Below are the code and all the weights of a small trained network. Each question names an input and a class and asks about switching units off, where a switched-off unit gives its printed mean instead of its output.

import numpy as np


def w(rows, s, z=0):
    codes = np.array(rows[::2]) - 128.0
    scale = np.full(codes.shape[1], s)
    scale[-1] = z or s
    return codes * scale


def norm(h):
    return h / np.sqrt((h * h).mean(-1, keepdims=True) + 1e-5)


def f(y):
    return y / 2 * (1 + np.tanh(0.7978845608 * (y + 0.044715 * y**3)))


def log_softmax(a):
    a = a - a.max(-1, keepdims=True)
    return a - np.log(np.exp(a).sum(-1, keepdims=True))


def net(x, mask):
    res = np.array(x, float).reshape(1, 4) / 4 @ E
    u = 0
    for l in range(3):
        y = f(norm(res) @ A[l][:, :-1].T + A[l][:, -1])
        res = res + np.where(mask[u : u + 11], y, B[l][:, -1]) @ B[l][:, :-1]
        u += 11
    return log_softmax(norm(res)[-1] @ U[:, :-1].T + U[:, -1])


A, B = {}, {}
E = w([
[212,41,169,208,189,95,145,99],'x0',
[147,52,27,114,154,115,124,222],'x1',
[126,125,128,130,127,130,129,127],'x2',
[41,123,111,137,254,112,140,123],'x3',
],0.0044)
A[0] = w([
[102,130,63,101,90,98,131,162,7],'L0N0',
[143,134,144,139,120,150,165,140,88],'L0N1',
[105,115,155,138,112,104,133,142,28],'L0N2',
[168,117,98,148,130,105,127,146,13],'L0N3',
[244,116,125,140,45,137,128,116,23],'L0N4',
[97,166,91,112,138,144,137,117,20],'L0N5',
[131,126,143,141,73,125,138,99,3],'L0N6',
[158,145,144,127,121,143,154,127,42],'L0N7',
[79,180,156,110,94,126,123,90,154],'L0N8',
[160,151,182,143,137,95,133,56,17],'L0N9',
[170,155,117,110,12,127,132,156,167],'L0N10',
],0.011,0.0014)
B[0] = w([
[108,168,188,160,114,236,101,150,211],'L0N0',
[131,123,119,108,143,125,90,138,127],'L0N1',
[140,164,126,129,133,140,126,118,120],'L0N2',
[153,36,91,81,127,120,142,124,156],'L0N3',
[52,104,190,98,81,76,141,218,238],'L0N4',
[99,164,151,118,119,83,94,168,168],'L0N5',
[160,140,143,108,153,89,4,144,149],'L0N6',
[132,124,126,111,155,117,68,140,130],'L0N7',
[164,70,90,82,70,11,209,121,214],'L0N8',
[88,151,167,172,170,208,82,122,201],'L0N9',
[184,151,56,150,176,194,128,24,255],'L0N10',
],0.011,0.0071)
A[1] = w([
[183,99,66,166,173,68,157,104,55],'L1N0',
[165,178,64,80,108,2,133,87,31],'L1N1',
[207,106,34,151,167,126,156,80,25],'L1N2',
[91,153,173,123,101,158,113,133,25],'L1N3',
[128,126,142,199,120,147,81,171,30],'L1N4',
[174,76,84,144,173,106,100,82,34],'L1N5',
[88,215,86,116,126,213,107,155,9],'L1N6',
[156,166,109,191,169,182,130,48,40],'L1N7',
[125,146,92,103,103,133,182,107,107],'L1N8',
[241,145,90,115,90,196,111,33,204],'L1N9',
[211,123,98,169,66,79,119,185,181],'L1N10',
],0.0097,0.0012)
B[1] = w([
[130,145,115,171,125,197,69,157,176],'L1N0',
[70,211,168,88,122,247,144,135,241],'L1N1',
[177,207,157,112,144,112,69,162,186],'L1N2',
[138,133,106,136,138,122,81,172,177],'L1N3',
[124,240,110,73,106,46,120,66,176],'L1N4',
[136,197,106,83,133,185,151,123,158],'L1N5',
[98,80,73,206,93,129,147,179,248],'L1N6',
[94,10,158,95,173,99,170,60,224],'L1N7',
[111,75,200,179,181,74,105,194,160],'L1N8',
[152,128,117,85,116,161,50,72,254],'L1N9',
[69,59,120,81,174,97,147,80,160],'L1N10',
],0.011,0.006)
A[2] = w([
[163,191,189,174,94,53,57,144,40],'L2N0',
[246,192,110,182,187,144,134,187,100],'L2N1',
[168,79,47,178,97,115,122,69,12],'L2N2',
[80,176,131,173,62,106,209,160,77],'L2N3',
[150,109,105,145,175,85,171,49,107],'L2N4',
[131,154,191,118,148,160,181,175,55],'L2N5',
[168,156,129,102,83,139,105,163,126],'L2N6',
[191,111,142,135,136,118,65,93,122],'L2N7',
[197,64,103,80,74,52,209,135,25],'L2N8',
[90,162,126,96,104,83,191,157,7],'L2N9',
[138,139,102,192,88,41,146,196,95],'L2N10',
],0.013,0.0017)
B[2] = w([
[77,89,78,66,169,50,54,167,206],'L2N0',
[225,129,37,145,104,16,157,63,196],'L2N1',
[184,68,113,173,52,130,64,201,210],'L2N2',
[105,177,190,132,59,61,221,157,254],'L2N3',
[131,104,199,228,145,121,119,73,193],'L2N4',
[170,70,104,86,95,62,109,98,195],'L2N5',
[132,134,142,174,203,152,129,31,192],'L2N6',
[85,144,125,147,107,100,207,219,215],'L2N7',
[225,94,167,48,249,204,240,202,181],'L2N8',
[183,71,145,134,40,121,105,113,204],'L2N9',
[93,236,60,206,230,238,175,147,193],'L2N10',
],0.015,0.0048)
U = w([
[111,215,165,47,121,224,89,64,146],'0',
[114,135,205,72,3,59,200,129,171],'1',
[149,41,87,185,38,195,56,168,72],'2',
[65,235,94,220,113,145,206,189,15],'3',
[50,116,125,78,176,41,46,174,252],'4',
[93,74,220,223,187,101,142,38,80],'5',
[178,60,164,52,200,163,214,200,76],'6',
[214,139,52,158,137,32,152,81,164],'7',
],0.012,0.0011)

Each question gives the input, the list of numbers given to net, and the class t.
The units are the neurons (one row each of A and B). Each row of codes is followed by its name. A weight is (code - 128) times the scale printed after its matrix; where a second scale follows, it is the last column's (A, B and U).
mask holds one flag per neuron, layer by layer. A switched-off neuron (its flag False) gives its mean, the last column of its row in B, instead of its output. The means were averaged over made-up inputs and are rounded, as every weight is.
A unit's drop is (log p(t) with every unit on - log p(t) with that unit switched off) / (log p(t) with every unit on - log p(t) with every unit switched off).
The circuit of an input: a set's keep is (log p(t) with only the set's units on - log p(t) with every unit switched off) / (log p(t) with every unit on - log p(t) with every unit switched off). Starting from the 12 units with the biggest drops (on a tie, the unit counted first), units are removed one at a time, each time the one whose removal leaves the highest keep (on an exact tie, the one counted first), for as long as the keep stays at least 0.8.
circuit, biggest first: the units of the circuit, biggest drop first
most important unit: the unit with the biggest drop
top k neurons: the k neurons with the biggest drops, biggest first
k most important neurons of layer l: the k neurons of layer l with the biggest drops, biggest first
drop when u is switched off: that unit's drop, to one decimal
input [-4,-5,-2,8], class 1: most important unit : L1N1
input [-4,2,-6,-2], class 2: circuit, biggest first : L0N10, L2N2
input [7,1,0,2], class 7: top 2 neurons : L0N0, L0N4
input [0,-5,-4,-4], class 0: top 3 neurons : L0N8, L0N0, L0N10
input [-5,-5,-2,-5], class 0: top 2 neurons : L0N10, L1N1
input [2,5,6,7], class 7: top 2 neurons : L0N4, L2N1
input [1,8,-2,2], class 7: top 4 neurons : L1N7, L0N4, L0N3, L0N5
input [0,6,0,3], class 3: 3 most important neurons of layer 0 : L0N8, L0N10, L0N0
input [4,7,-1,-7], class 6: top 2 neurons : L0N4, L2N8
input [5,4,2,4], class 7: top 2 neurons : L0N4, L2N1
input [1,8,8,-5], class 6: top 3 neurons : L0N3, L0N9, L0N4
input [3,5,-1,3], class 7: top 2 neurons : L0N4, L2N1
input [-2,0,1,-6], class 0: top 2 neurons : L0N9, L0N10
input [-5,0,8,5], class 1: most important unit : L0N8
input [-2,-3,8,0], class 0: top 2 neurons : L0N4, L1N1
input [2,0,-2,-7], class 4: top 3 neurons : L0N8, L0N4, L0N6
input [-5,-8,-5,-7], class 0: top 2 neurons : L0N10, L0N8
input [-2,-5,-5,4], class 1: top 2 neurons : L0N8, L0N10
input [-1,-8,-4,-1], class 0: top 2 neurons : L0N8, L0N4
input [-6,0,3,8], class 1: most important unit : L0N9
input [1,-1,5,-4], class 4: 2 most important neurons of layer 0 : L0N4, L0N6
input [3,3,2,7], class 7: 2 most important neurons of layer 0 : L0N0, L0N4
input [4,1,1,6], class 7: 2 most important neurons of layer 0 : L0N9, L0N0
input [3,3,8,7], class 7: 2 most important neurons of layer 0 : L0N0, L0N4
input [-6,-8,-2,-2], class 0: drop when L0N8 is switched off : 0.2
input [-2,1,-8,1], class 3: drop when L0N10 is switched off : 0.4
input [4,7,5,-1], class 6: most important unit : L0N10
input [-5,4,2,0], class 2: drop when L1N6 is switched off : 0.8
input [0,-2,4,6], class 1: drop when L0N10 is switched off : 1.7
